Below is a small trained network, with its code and all its weights. Each question gives an input and a class and asks what happens when units are switched off, that is, made to give their printed mean instead of their output.

import numpy as np


def w(rows, s, z=0):
    codes = np.array(rows[::2]) - 128.0
    scale = np.full(codes.shape[1], s)
    scale[-1] = z or s
    return codes * scale


def norm(h):
    return h / np.sqrt((h * h).mean(-1, keepdims=True) + 1e-5)


def f(y):
    return y / 2 * (1 + np.tanh(0.7978845608 * (y + 0.044715 * y**3)))


def log_softmax(a):
    a = a - a.max(-1, keepdims=True)
    return a - np.log(np.exp(a).sum(-1, keepdims=True))


def net(x, mask):
    res = np.array(x, float).reshape(1, 7) / 4 @ E
    u = 0
    for l in range(3):
        y = f(norm(res) @ A[l][:, :-1].T + A[l][:, -1])
        res = res + np.where(mask[u : u + 8], y, B[l][:, -1]) @ B[l][:, :-1]
        u += 8
    return log_softmax(norm(res)[-1] @ U[:, :-1].T + U[:, -1])


A, B = {}, {}
E = w([
[182,216,157,17,163,195,192,175,154,191,169,227],'x0',
[139,241,122,152,129,182,223,66,127,159,79,104],'x1',
[109,177,178,189,39,124,143,71,157,98,22,53],'x2',
[107,101,219,154,70,181,81,73,134,201,91,154],'x3',
[113,127,183,76,78,87,113,190,178,63,73,153],'x4',
[188,184,142,145,116,99,254,124,48,80,132,199],'x5',
[247,79,196,129,36,60,34,198,192,154,124,166],'x6',
],0.002)
A[0] = w([
[82,34,105,116,187,163,80,76,70,138,171,118,61],'0.n1',
[148,121,111,234,83,131,125,78,139,165,119,109,81],'0.n2',
[198,253,136,128,88,69,172,178,204,67,40,126,3],'0.n3',
[125,179,123,124,119,136,179,108,137,114,124,131,70],'0.n4',
[167,128,210,126,79,142,145,161,142,145,90,206,102],'0.n5',
[96,111,185,157,12,144,82,154,197,93,11,93,38],'0.n6',
[143,74,122,104,148,68,99,155,99,81,147,106,140],'0.n7',
[65,80,26,135,179,150,117,61,156,156,128,15,76],'0.n8',
],0.0029,0.0021)
B[0] = w([
[234,246,122,155,114,118,153,171,255,88,65,60,173],'0.n1',
[77,155,135,86,113,157,96,117,175,177,160,122,163],'0.n2',
[163,208,106,156,95,178,179,252,182,158,100,22,170],'0.n3',
[131,116,91,110,95,91,173,165,126,70,123,121,121],'0.n4',
[78,147,93,142,142,165,90,109,152,123,170,36,190],'0.n5',
[192,119,185,122,119,26,209,118,42,153,226,53,253],'0.n6',
[74,105,100,237,136,92,130,235,181,119,129,142,183],'0.n7',
[40,234,155,182,199,184,48,202,130,110,165,23,227],'0.n8',
],0.0028,0.0016)
A[1] = w([
[154,127,159,27,149,150,122,159,151,118,156,188,78],'1.n1',
[151,129,146,141,139,160,110,76,129,155,142,135,91],'1.n2',
[148,141,124,2,173,177,108,182,184,140,129,214,3],'1.n3',
[85,169,87,127,144,125,166,79,113,78,97,126,61],'1.n4',
[155,208,136,107,86,147,162,88,135,158,90,103,115],'1.n5',
[101,156,114,116,150,142,205,95,88,101,75,115,52],'1.n6',
[156,118,163,157,50,96,109,112,134,101,59,111,82],'1.n7',
[109,143,109,106,142,72,178,167,96,34,148,103,110],'1.n8',
],0.0043,0.003)
B[1] = w([
[53,147,99,53,127,79,195,201,111,223,190,115,216],'1.n1',
[166,130,120,119,127,149,63,108,158,151,103,160,129],'1.n2',
[2,55,217,33,148,136,185,149,121,237,233,147,248],'1.n3',
[49,142,166,109,163,198,118,101,65,122,78,138,158],'1.n4',
[173,86,77,114,149,122,83,214,207,44,96,186,237],'1.n5',
[120,123,109,71,57,194,186,132,89,35,102,156,180],'1.n6',
[105,108,220,12,105,140,213,113,204,116,170,64,200],'1.n7',
[179,132,141,134,89,209,53,99,178,223,85,181,225],'1.n8',
],0.0031,0.0017)
A[2] = w([
[196,80,171,65,42,110,134,143,118,124,145,222,59],'2.n1',
[240,124,96,114,115,58,191,91,31,103,201,189,53],'2.n2',
[226,158,26,141,187,113,193,157,57,159,196,208,39],'2.n3',
[156,22,75,167,119,33,83,130,134,50,114,189,54],'2.n4',
[201,115,151,124,105,210,28,2,172,215,105,192,14],'2.n5',
[74,182,90,126,133,201,228,51,10,48,36,187,13],'2.n6',
[122,14,73,112,99,21,39,203,159,68,112,149,90],'2.n7',
[125,55,242,104,38,57,123,45,134,109,142,76,4],'2.n8',
],0.0035,0.0025)
B[2] = w([
[61,149,82,149,189,149,130,101,135,133,108,32,182],'2.n1',
[151,192,75,158,176,73,57,128,132,161,84,50,146],'2.n2',
[120,107,174,172,111,12,99,88,59,169,63,103,198],'2.n3',
[170,112,113,85,132,119,135,167,170,123,135,220,132],'2.n4',
[205,139,132,216,86,254,158,132,76,198,129,184,123],'2.n5',
[111,122,63,15,105,187,134,61,71,30,61,231,250],'2.n6',
[155,115,102,155,161,184,174,89,147,24,160,217,204],'2.n7',
[68,31,172,147,69,62,98,17,49,138,77,138,215],'2.n8',
],0.0046,0.0024)
U = w([
[161,67,88,165,155,106,106,164,190,31,188,236,119],'0',
[63,123,148,49,167,106,161,191,127,218,231,171,231],'1',
[116,41,218,164,26,61,110,36,128,102,106,91,130],'2',
[196,205,147,101,58,123,190,202,214,91,93,68,95],'3',
[180,174,86,177,169,1,118,118,55,181,88,129,6],'4',
[45,176,88,205,200,174,54,118,145,90,151,25,152],'5',
[93,174,74,55,114,200,167,60,59,38,55,188,194],'6',
[188,143,149,200,82,231,106,102,124,206,136,152,44],'7',
],0.0088,0.0015)

Each question gives the input, the list of numbers given to net, and the class t.
The units are the neurons (one row each of A and B). Each row of codes is followed by its name. A weight is (code - 128) times the scale printed after its matrix; where a second scale follows, it is the last column's (A, B and U).
mask holds one flag per neuron, layer by layer. A switched-off neuron (its flag False) gives its mean, the last column of its row in B, instead of its output. The means were averaged over made-up inputs and are rounded, as every weight is.
A unit's drop is (log p(t) with every unit on - log p(t) with that unit switched off) / (log p(t) with every unit on - log p(t) with every unit switched off).
The circuit of an input: a set's keep is (log p(t) with only the set's units on - log p(t) with every unit switched off) / (log p(t) with every unit on - log p(t) with every unit switched off). Starting from the 12 units with the biggest drops (on a tie, the unit counted first), units are removed one at a time, each time the one whose removal leaves the highest keep (on an exact tie, the one counted first), for as long as the keep stays at least 0.8.
circuit, biggest first: the units of the circuit, biggest drop first
unit that matters most: the unit with the biggest drop
top k neurons: the k neurons with the biggest drops, biggest first
k most important neurons of layer l: the k neurons of layer l with the biggest drops, biggest first
drop when u is switched off: that unit's drop, to one decimal
input [-1,-5,-8,-8,5,5,-5], class 4: unit that matters most => 2.n3
input [4,8,3,0,8,0,-2], class 3: top 4 neurons => (0.n3, 1.n5, 2.n8, 2.n7)
input [0,-4,-7,-1,-1,-6,-4], class 5: circuit, biggest first => (0.n8, 0.n1)
input [-7,-7,-7,-4,8,-3,-8], class 0: circuit, biggest first => (2.n7, 2.n4)
input [-3,1,0,4,-3,2,0], class 7: top 2 neurons => (2.n5, 0.n2)
input [8,-3,5,6,-1,3,3], class 1: top 4 neurons => (1.n1, 1.n8, 0.n1, 1.n3)
input [0,4,-5,-7,-1,-1,3], class 4: top 2 neurons => (2.n3, 0.n2)
input [4,6,-8,6,-8,-7,-7], class 7: circuit, biggest first => (2.n5, 1.n2)
input [-3,7,5,0,-1,5,7], class 3: top 4 neurons => (0.n3, 1.n5, 2.n3, 1.n3)
input [-6,-2,2,-4,0,0,2], class 0: top 3 neurons => (0.n7, 2.n7, 2.n4)
input [3,1,-7,-5,-1,7,0], class 4: top 2 neurons => (2.n3, 2.n2)
input [-1,0,-7,0,5,-7,-6], class 5: top 2 neurons => (0.n8, 0.n1)
input [-7,-3,-1,-7,-6,1,2], class 0: top 2 neurons => (2.n4, 2.n7)
input [1,7,-4,-3,-2,1,2], class 4: circuit, biggest first => (2.n3)
input [4,4,2,2,-8,8,6], class 4: top 2 neurons => (2.n3, 1.n8)
input [-1,2,-4,-1,2,4,5], class 4: 2 most important neurons of layer 0 => (0.n1, 0.n2)
input [-1,2,7,8,-6,-4,-1], class 7: 2 most important neurons of layer 2 => (2.n5, 2.n3)
input [1,-8,0,-1,8,-4,-4], class 0: drop when 2.n7 is switched off => 0.6
input [0,4,-3,-3,8,2,2], class 3: drop when 0.n3 is switched off => 2.5
input [-2,-2,-7,-8,2,-4,-7], class 5: drop when 1.n8 is switched off => 0.1
